(in the rows, 128 means zero)
Each row is followed by its group and then its class within the group.
[121 122  99  76 159 126  86 171 132 120 124 145 117  90 125 158 116 126
 135 175 145 150 153 161 140 113 119 148 109 142 105 134 124 153 138 191
 192 122 127 141 149  95 130 118 132 111 140 155 152  86 144 136 104 118
  83 112 130 114 102 102 119 131 138 197  77  80 145 123 136 145  99 202
 183 120 241 102  92 152 107 153 122 101  82  66 133 124 117 123 152 130
 137 127 172 121 120 136 116 139 123 156 133 141 184 152 115 126 116 129
 129 155 111 115 150 140 121 109 161  94 109 112 112 119 120 133 102 115
 120 127 155  52 134 124  90 137  67 149 154 124 124 135 156 117 125 116
 138 156 139 161 143 107 138 148 101 162 148  95 114 110 122 135 143 107
 121 114 141  80 143 119 142 129 127 166 112 122 133 107 128 134 130 129
 113 129  75 152 105  98 117 125 169 105 101 100 104 124 173  99 128 106
 111  99 149 177 104 118 146 134] : Z480 > J
[108 138 127 126 120  73  91  74 151 140 141  89 137 142 114 120 145 109
  35 114 145 172 130 152 177 203 112  79 173 141 144 217  96 123 114 142
 155 145 106 111 155 152 105 160 177 116 153 186 114 146 131  93 123 129
 121 134  98 115 145 178 131  98 117 119 109 138 116 126 117 156 111 123
 178 138   8 172 142  91 101 132 118 124 104  86 124 163 175 140  83  34
 166 168 112 118 112  79 136  47 129 114 160 142  57 165 131 147 152 111
 103 119 130 158 118 133 139 102 115  91 183  66  92 158 135 114  97 150
 121 123 119 189 125 104 130 174 121 169  70 122 156 117 135 136 125 155
 115 152 142 136 155 139 157 113  62 117 121 173 162 128 146  91  95 172
 146 134 169 118  77 147 107  96 157 138 102 115  98 149 139 155 131  90
  85 121 218 115  80 126 223 140 125 176  96  58 158 143  96 114 116 100
  79 138  70 116 124 119 108  99] : Z729 > N
[137 146 125 136 105 128 112 115 152  91 131 120 125 167 109 138 132 106
  84 108 142 203 124  87 159 142 118 103 184 112 157 219 140 105 125 141
 129 133 112 127 147 166 102 163 160 114 160 141  92 145 100  52 107  94
 143 106 125 150 137 151 143 108 130 106  93 137 128 139 119 158 140  83
 137 116  87 149 147 120 120 113 140 129 179 166 133 158 170 143 119  97
 153 133  99 132 104 104 126  30 133  51 145 118  63 139 136 116 146 109
 116 122 129 111 125 103 139 134 112 140 139 127 106 143 134 115 102 151
 138 121  76 162 116 127 138 139 165 136 107 132 152 171 132 129 155 125
 133  87 151 110 206 135 159 113 125 140 131 132 148 147 143 124 142 180
 132 144 179 131  91 110  99 120 178 125 101 122  98 127  99 149 115 116
  79 118 238 133  64 132 158 165 105 179 115 125 177 127  99 129 102 121
  91 146 102 109 131 153 111 117] : Z729 > U
[105 174 140 122 121 123 157 120 123 174 132 130 150 106 125 154 110 108
  59  93  93 130 122  98 151 132 133 155 122 137 136 147  94 118 121 130
 106 145 103 152 107 162 122 130 115  92 104 112 141 140 143 112 115 163
 163  55 125 132 110 135 135 131 130  79 161 161 132 173  99 147 144 109
 118 159  99 162 142 143 156 117 108 182 134  90  97 160 107 132  81 150
  53  98 106 128  92  97 123  53 114  72 151 108  53 100 139 146 165 108
 110 121 123 163 126 107 120 145  89 136 171 115 139 145 122  68 151 149
 110 137  97 128 153 169 132 134 180 126 156 148 158 147  80  96 136 129
 116 102 129 104 175 143  85 145 140  93 128 181  99 132 131 107 138 139
 141 122 133 114 103 139 140 115 136  96 138 116 114 163 124 143 119  99
 129 176 214 108  89 137 153 139  69 160 126 115  90 140  61 104  93 135
 133 108 110 122 124 133  64 112] : Z134 > R
[ 84 152 136 147 115 129 162   5 116 236 165 143 145  89 128 122 115 108
  61 100  83  69 110 124 131 174 133 190 117 151 122  87  67 120 119 133
  99 164  84 161  98 141 132 160 108  96  68 121 156 149 185 117 121 167
 169  99  99 118 123 153 121 133 115  79 194 179 108 179  81 120 154  86
 126 184  68 181 143 133 169 136  99 207  81  61 103 129 125 124  36 151
 117 111 119 125 111  99 169  63 108 114 149 154   7  75 135 165 171 100
  87 128 127 188 142 117 115 127  91 128 179  69 129 149 137  84 173 149
 116 161 111 133 168 183 135 142 186 117 153 163 172 106  77 120 129 140
  71  86 105 106 125 147  76 137 144  60  75 198 104  79 130  97 111 146
 150 117 146 132  92 182 136  87 128  72 151 151 128 185 140 127 127 109
 176 215 199  91 102 152 179 155  90 173 129 104  61 160  84 105  81 131
 158  61  94 123 109  96  62  97] : Z134 > H
[ 88 132 103 125 141 183 167 188 134 241 170 170 139  42 134 109 125 102
 146 147 116  56 153 206 103 134 141 190 122 162  95  98 111 142 129 181
 120 159 119 194 107 110 117 142 124 110  78 142 177 111 180 153 142 123
 148 137 124 122 122 101 101 144 138 136 171 145 132 150 111 107 154 141
 132 139 222 143 135 139 161 151 105 145  88 124 121 115  79 105  51 171
 136  98 146 111 129 149 140 136 127 144 122 130  38  93 122 163 129 128
 108 161 112 181 123 135 116 147 126 141  81 123 126 118 153  98 160 117
 118 147 111  82 174 148  93 102 117 158 138 152 145 114 138 143 122 137
  97  82 125 136  92 119  94 129 137  95  60 166  75  44 120 144 134 118
 154 101 109 113 146 152 152  96 118 118 155 181 140 123  87 145 119 143
 229 181 106 116 123 116 116 122 127 144 138  88  68 122 132  77  96 136
 172  32 127 152 106  89  63  98] : Z127 > S
[ 94 140 132 136 129 130 141 125 122 213 138 137 159  97 116 132 127 109
  77 160 118  84 132 155 134 145 133 142 120 143 121 138  97 128 126 152
 117 148 106 148 131 139 123 143 135 105  99 149 175 130 154 130 152 149
 134 123 100  97 140 129 124 129 119 103 165 147 125 151 117 133 128 119
 133 145 112 150 196 181 142 134 108 143 100  87 106 119 119 130  64 133
 161 122 130 111 112 120 141  78 128 132 145 141  27 118 136 154 143 125
 108 124 121 180 239 134 122 121  99 122 144 103 104 138 132 104 131 148
 119 162 114 124 152 137 119 154 147 151 121 131 151 119 114 127 134 161
  96 104 110 111 110 136 106 127 130  75 127 175 130  76 130 112 117 126
 177 122 130 120 100 150 140  87 133 103 146 173 104 142 127 129 116 130
 151 183 181 111 100 128 166 141 119 147 141  87  95 145 109  85 101 123
 153  85 102 132 122 121  78  99] : Z134 > R
[131 161 143 136 121 158 156 181 129 161 129 133 131 117 131 160 124 108
 127  92 113 162 124  82 102  93 147 179 159 119 172 165 145 103 143 146
  98 150 118 177 126 151 134 126 103 105 107  86 110 135 112  92  66 113
 174  63 150 156 102 101 135 150 140  79 151 138 112 161 109 134 180 149
 112  83 201 127 142 151 182 114 123 170 182 200 101 149 109 139 121 186
 113  81 115 117  91 160 119  46 103  21 117 100  60  87 142 123 157 128
 128 127 115 135 143 101 123 170 100 186  77 173 142 119 141  54 140 142
 130 132  59  90 165 164 141  93 148 112 184 123 118 181 122 121 151 118
 137  86 149  75 194 150  74 142 141 140 133 134  86 122 118 123 152 142
 108 118 120 147 131 129 135 125 134  91 121 144 137  95  58 132 117 145
 150 160 222 140  73 137 131 123  75 164 139 156  94 128 102  90  82 154
 115 103 125 120 153 148  59 127] : Z134 > H
[ 84 149 125 143 144 150 167 135 109 249 151 144 156  75 128 113 125 112
  95 117 128  56 132 157 107 145 137 160 112 151 122 111  73 120 130 120
 113 152 111 171 110 134 121 169 125  99  89 134 172 143 161 153 157 148
 150 125 109 127 136 126 119 129 132  98 176 159 120 159  84 123 144 118
 128 145 154 157 146 136 142 138  92 168 100 124 118 114 111 117  41 147
 131 115 118 107 105 116 157 149 132 130 151 105   6  90 155 170 144 107
 104 123 111 183 126 127 125 135 116 147 127 112 122 123 144 104 160 139
 106 162 113 134 165 145 100 135 150 156 117 129 151 115 117 135 129 141
  87  94 105 106  94 131 100 123 150  80  77 169  90  89 125 115 122  90
 176 105 117 113 111 145 129 118 134  96 149 169 147 149 111 119 124 135
 180 191 176 104 127 124 148 135 106 154 141  85  74 147 105  93  99 136
 166  63 107 146 113 102  74  95] : Z127 > Q
[138 135 126 131 118 109 106  98 155 106 127  82 146 157 122 127 150 110
  68 124 158 195 122 124 170 150 107 101 180 131 145 209 100 111 129 141
 140 136 104 121 150 147  95 146 165 121 166 166  86 135 117  82 142 123
 118 154 123 138 153 168 142 105 124 116  97 133 129 120 115 157 119 101
 149 125  36 166 154 126 106 121 115 121 142 114 124 175 170 154  95  91
 157 163 103 128 113  94 140  39 158 122 150 122  68 164 141 121 137 109
 109 110 141 132 133 125 136 100 108  95 151 118 104 152 136 144  80 164
 127 122 108 182 111 112 147 156 144 153  77 115 152 127 128 125 146 145
 100 125 165 128 154 139 150 116 106 131 121 193 160 124 127 107 102 186
 132 142 170 128  93 127 102 115 176 136 107 112 115 151 105 161 125 101
  85 118 224 121  91 127 189  93 119 185 115 109 152 138  85 141 122 107
 185 146  88 119 131 146  81 117] : Z729 > N
